Below are the code and all the weights of a small trained network. Each question names an input and a class and asks about switching units off, where a switched-off unit gives its printed mean instead of its output.

import numpy as np


def w(rows, s, z=0):
    codes = np.array(rows[::2]) - 128.0
    scale = np.full(codes.shape[1], s)
    scale[-1] = z or s
    return codes * scale


def f(y):
    return y / 2 * (1 + np.tanh(0.7978845608 * (y + 0.044715 * y**3)))


def log_softmax(a):
    a = a - a.max(-1, keepdims=True)
    return a - np.log(np.exp(a).sum(-1, keepdims=True))


def net(x, mask):
    res = np.array(x, float).reshape(1, 7) / 4 @ E
    y = f(res @ A[0][:, :-1].T + A[0][:, -1])
    res = res + np.where(mask, y, B[0][:, -1]) @ B[0][:, :-1]
    return log_softmax(res[-1] @ U[:, :-1].T + U[:, -1])


A, B = {}, {}
E = w([
[2,75,120],'x0',
[139,151,115],'x1',
[88,249,227],'x2',
[213,97,185],'x3',
[107,83,152],'x4',
[135,140,124],'x5',
[127,132,126],'x6',
],0.0099)
A[0] = w([
[194,76,135,229],'N1',
[247,79,157,167],'N2',
[144,141,248,154],'N3',
[161,93,22,254],'N4',
[74,198,183,170],'N5',
[36,196,149,173],'N6',
[123,91,199,217],'N7',
[97,82,73,142],'N8',
[179,70,119,49],'N9',
[67,135,184,111],'N10',
],0.011,0.006)
B[0] = w([
[199,118,83,219],'N1',
[186,102,124,240],'N2',
[148,250,117,199],'N3',
[80,38,104,253],'N4',
[193,120,203,213],'N5',
[167,52,191,218],'N6',
[151,145,57,180],'N7',
[56,145,86,187],'N8',
[137,109,171,165],'N9',
[180,118,164,167],'N10',
],0.011)
U = w([
[108,96,34,212],'0',
[165,59,146,54],'1',
[122,170,151,255],'2',
[127,239,90,23],'3',
[10,108,91,66],'4',
],0.014,0.0078)

Each question gives the input, the list of numbers given to net, and the class t.
The units are the neurons (one row each of A and B). Each row of codes is followed by its name. A weight is (code - 128) times the scale printed after its matrix; where a second scale follows, it is the last column's (A, B and U).
mask holds one flag per neuron, in row order. A switched-off neuron (its flag False) gives its mean, the last column of its row in B, instead of its output. The means were averaged over made-up inputs and are rounded, as every weight is.
A unit's drop is (log p(t) with every unit on - log p(t) with that unit switched off) / (log p(t) with every unit on - log p(t) with every unit switched off).
The circuit of an input: a set's keep is (log p(t) with only the set's units on - log p(t) with every unit switched off) / (log p(t) with every unit on - log p(t) with every unit switched off). Starting from all 10 units, units are removed one at a time, each time the one whose removal leaves the highest keep (on an exact tie, the one counted first), for as long as the keep stays at least 0.8.
circuit, biggest first: the units of the circuit, biggest drop first
most important unit: the unit with the biggest drop
k most important neurons: the k neurons with the biggest drops, biggest first
drop of u: that unit's drop, to one decimal
input [7,-3,-2,-2,-6,4,-7], class 4: most important neuron => N1
input [5,-2,1,4,1,3,-6], class 2: circuit, biggest first => N4, N2
input [2,-1,4,-4,-2,3,4], class 1: 3 most important neurons => N6, N3, N5
input [3,4,-8,-3,1,-6,-6], class 4: circuit, biggest first => N8, N2, N4
input [6,-5,0,5,5,-3,3], class 0: circuit, biggest first => N7, N5
input [3,1,1,-6,6,1,3], class 1: 3 most important neurons => N6, N3, N10
input [5,-8,1,-7,4,-1,6], class 1: 2 most important neurons => N6, N10
input [5,7,8,0,2,8,6], class 1: 4 most important neurons => N6, N5, N10, N8
input [5,0,3,-5,-1,-3,2], class 1: 2 most important neurons => N6, N3
input [-2,2,6,2,8,4,8], class 3: 2 most important neurons => N3, N4
input [2,6,1,7,2,8,7], class 2: 2 most important neurons => N8, N4
input [3,-8,-1,-1,-2,-6,-4], class 4: 2 most important neurons => N2, N1
input [2,1,8,-5,-1,-6,-8], class 1: 4 most important neurons => N6, N5, N10, N8
input [2,5,5,7,7,-8,5], class 2: most important unit => N5
input [1,1,1,-8,1,7,-2], class 1: 3 most important neurons => N6, N3, N5
input [-3,-4,-1,-3,3,-7,6], class 0: 2 most important neurons => N5, N6
input [7,7,5,7,-2,-8,0], class 2: 2 most important neurons => N3, N4
input [7,-2,-3,-3,8,-1,-1], class 4: drop of N8 => 0.1
input [-4,4,4,8,-3,1,3], class 3: drop of N3 => 0.2
input [2,-8,-3,0,-3,-8,3], class 4: drop of N8 => 0.1
input [3,-1,-8,-4,3,-2,3], class 4: most important unit => N8
